Below are the code and all the weights of a small trained network. Each question names an input and a target symbol and asks about switching units off, where a switched-off unit gives its printed mean instead of its output.

import numpy as np


def w(rows, s, z=0):
    codes = np.array(rows[::2]) - 128.0
    scale = np.full(codes.shape[1], s)
    scale[-1] = z or s
    return codes * scale


def norm(h):
    return h / np.sqrt((h * h).mean(-1, keepdims=True) + 1e-5)


def f(y):
    return np.maximum(y, 0)


def softmax(a):
    e = np.exp(a - a.max(-1, keepdims=True))
    return e / e.sum(-1, keepdims=True)


def log_softmax(a):
    a = a - a.max(-1, keepdims=True)
    return a - np.log(np.exp(a).sum(-1, keepdims=True))


def net(x, mask):
    ids = ['αδεζηθλμξπστφψ'.index(c) for c in x.split()]
    T = len(ids)
    res = E[ids] + P[:T]
    u = 0
    for l in range(3):
        r = norm(res)
        for j in range(2):
            rows = slice(2 * j, 2 * j + 2)
            q, k, v = (r @ M[l][rows].T for M in (Q, K, V))
            z = softmax(np.where(np.tri(T) > 0, q @ k.T / 2**0.5, -1e9)) @ v
            o = O[l][rows]
            res = res + np.where(mask[u + j], z, o[:, -1]) @ o[:, :-1]
        u += 2
        y = f(norm(res) @ A[l][:, :-1].T + A[l][:, -1])
        res = res + np.where(mask[u : u + 4], y, B[l][:, -1]) @ B[l][:, :-1]
        u += 4
    return log_softmax(norm(res)[-1] @ U[:, :-1].T + U[:, -1])


Q, K, V, O, A, B = {}, {}, {}, {}, {}, {}
E = w([
[61,78,154],'α',
[53,209,45],'δ',
[120,23,192],'ε',
[95,174,3],'ζ',
[180,3,139],'η',
[184,164,20],'θ',
[113,78,137],'λ',
[44,151,150],'μ',
[34,153,181],'ξ',
[187,106,124],'π',
[132,76,188],'σ',
[79,127,111],'τ',
[76,77,108],'φ',
[146,139,146],'ψ',
],0.017)
P = w([
[125,104,200],'0',
[142,77,162],'1',
[152,157,248],'2',
[141,126,107],'3',
[51,64,208],'4',
[130,97,106],'5',
],0.012)
Q[0] = w([
[55,23,164],'L0H0',
[161,161,191],'L0H0',
[65,147,252],'L0H1',
[92,130,44],'L0H1',
],0.028)
K[0] = w([
[192,255,156],'L0H0',
[95,127,98],'L0H0',
[241,159,59],'L0H1',
[123,133,205],'L0H1',
],0.029)
V[0] = w([
[70,138,76],'L0H0',
[123,53,145],'L0H0',
[103,250,60],'L0H1',
[251,125,85],'L0H1',
],0.029)
O[0] = w([
[68,166,165,75],'L0H0',
[102,68,110,183],'L0H0',
[120,191,245,4],'L0H1',
[254,153,125,84],'L0H1',
],0.023,0.016)
A[0] = w([
[129,130,129,91],'L0N0',
[102,42,39,140],'L0N1',
[136,116,203,17],'L0N2',
[104,193,11,5],'L0N3',
],0.012,0.0021)
B[0] = w([
[119,142,126,128],'L0N0',
[7,152,55,251],'L0N1',
[94,154,94,140],'L0N2',
[94,135,68,161],'L0N3',
],0.018,0.012)
Q[1] = w([
[140,61,164],'L1H0',
[4,118,55],'L1H0',
[145,148,146],'L1H1',
[41,44,20],'L1H1',
],0.026)
K[1] = w([
[115,122,101],'L1H0',
[33,48,104],'L1H0',
[118,127,111],'L1H1',
[100,3,67],'L1H1',
],0.031)
V[1] = w([
[67,87,78],'L1H0',
[76,83,26],'L1H0',
[151,5,11],'L1H1',
[166,109,163],'L1H1',
],0.017)
O[1] = w([
[154,134,155,201],'L1H0',
[165,122,223,226],'L1H0',
[151,58,254,253],'L1H1',
[117,133,155,100],'L1H1',
],0.02,0.014)
A[1] = w([
[101,122,152,139],'L1N0',
[5,126,103,202],'L1N1',
[188,232,200,254],'L1N2',
[165,154,163,57],'L1N3',
],0.028,0.0033)
B[1] = w([
[160,112,149,162],'L1N0',
[185,138,244,251],'L1N1',
[81,105,3,191],'L1N2',
[120,87,99,143],'L1N3',
],0.033,0.017)
Q[2] = w([
[191,143,61],'L2H0',
[216,170,2],'L2H0',
[243,118,94],'L2H1',
[166,215,47],'L2H1',
],0.033)
K[2] = w([
[98,144,168],'L2H0',
[7,188,211],'L2H0',
[43,158,183],'L2H1',
[93,4,203],'L2H1',
],0.029)
V[2] = w([
[88,77,173],'L2H0',
[194,247,147],'L2H0',
[252,92,179],'L2H1',
[157,136,32],'L2H1',
],0.039)
O[2] = w([
[66,67,206,188],'L2H0',
[192,199,134,5],'L2H0',
[227,105,119,184],'L2H1',
[143,113,4,97],'L2H1',
],0.033,0.023)
A[2] = w([
[224,150,1,254],'L2N0',
[75,78,176,196],'L2N1',
[132,48,96,165],'L2N2',
[41,73,133,202],'L2N3',
],0.031,0.0047)
B[2] = w([
[216,253,184,230],'L2N0',
[124,98,75,253],'L2N1',
[77,130,142,222],'L2N2',
[99,17,115,238],'L2N3',
],0.043,0.021)
U = w([
[140,127,153,71],'α',
[69,188,162,148],'δ',
[130,126,97,118],'ε',
[55,199,85,152],'ζ',
[148,106,58,114],'η',
[112,171,10,255],'θ',
[140,130,122,45],'λ',
[144,135,222,116],'μ',
[139,136,194,92],'ξ',
[243,99,128,166],'π',
[137,125,97,99],'σ',
[131,131,186,131],'τ',
[126,130,140,99],'φ',
[151,115,104,90],'ψ',
],0.013,0.0067)

Each question gives the input, a string of symbols that net reads in full, and the target symbol t.
The units are the heads (2 rows each of Q, K, V and O) and the neurons (one row each of A and B). Each row of codes is followed by its name. A weight is (code - 128) times the scale printed after its matrix; where a second scale follows, it is the last column's (O, A, B and U).
mask holds one flag per unit, layer by layer, with each layer's heads first. A switched-off unit (its flag False) gives its mean, the last column of its rows in O or B, instead of its output. The means were averaged over made-up inputs and are rounded, as every weight is.
A unit's drop is (log p(t) with every unit on - log p(t) with that unit switched off) / (log p(t) with every unit on - log p(t) with every unit switched off).
The circuit of an input: a set's keep is (log p(t) with only the set's units on - log p(t) with every unit switched off) / (log p(t) with every unit on - log p(t) with every unit switched off). Starting from the 12 units with the biggest drops (on a tie, the unit counted first), units are removed one at a time, each time the one whose removal leaves the highest keep (on an exact tie, the one counted first), for as long as the keep stays at least 0.8.
units of the circuit, in order: the units of the circuit, biggest drop first
unit that matters most: the unit with the biggest drop
top k neurons: the k neurons with the biggest drops, biggest first
top k neurons in layer l: the k neurons of layer l with the biggest drops, biggest first
drop of u: that unit's drop, to one decimal
input π η π ε ζ, target π: unit that matters most -> L2H1
input η π τ φ π δ, target π: top 3 neurons -> (L1N1 L1N2 L2N3)
input π ξ μ, target π: units of the circuit, in order -> (L0H1 L2H1 L1H1)
input ζ θ θ, target ζ: units of the circuit, in order -> (L0H1 L1N2 L1H1)
input λ θ π ζ, target θ: units of the circuit, in order -> (L2H1 L0H1 L1N2 L1H1)
input θ θ θ ψ, target θ: top 2 neurons -> (L1N2 L1N1)
input α π π φ, target π: units of the circuit, in order -> (L2H1 L0H1 L2H0 L1N2)
input π δ α, target π: units of the circuit, in order -> (L2H1 L0H1 L2N0)
input ξ θ η θ π δ, target θ: top 2 neurons in layer 1 -> (L1N2 L1N3)
input θ τ α, target θ: top 2 neurons -> (L1N2 L1N1)
input π η π η π, target π: top 2 neurons -> (L1N2 L2N0)
input η π π θ π θ, target θ: top 2 neurons -> (L1N1 L1N2)
input ψ π θ α π, target θ: top 3 neurons -> (L1N1 L1N2 L0N1)
input θ ψ ζ, target θ: top neuron -> (L1N1)
input θ φ σ, target θ: drop of L1N1 -> 0.1
input θ τ ξ, target θ: drop of L1H1 -> 0.0
input π π α, target π: drop of L0H1 -> 0.9
input θ ε η, target θ: drop of L2H1 -> 0.2
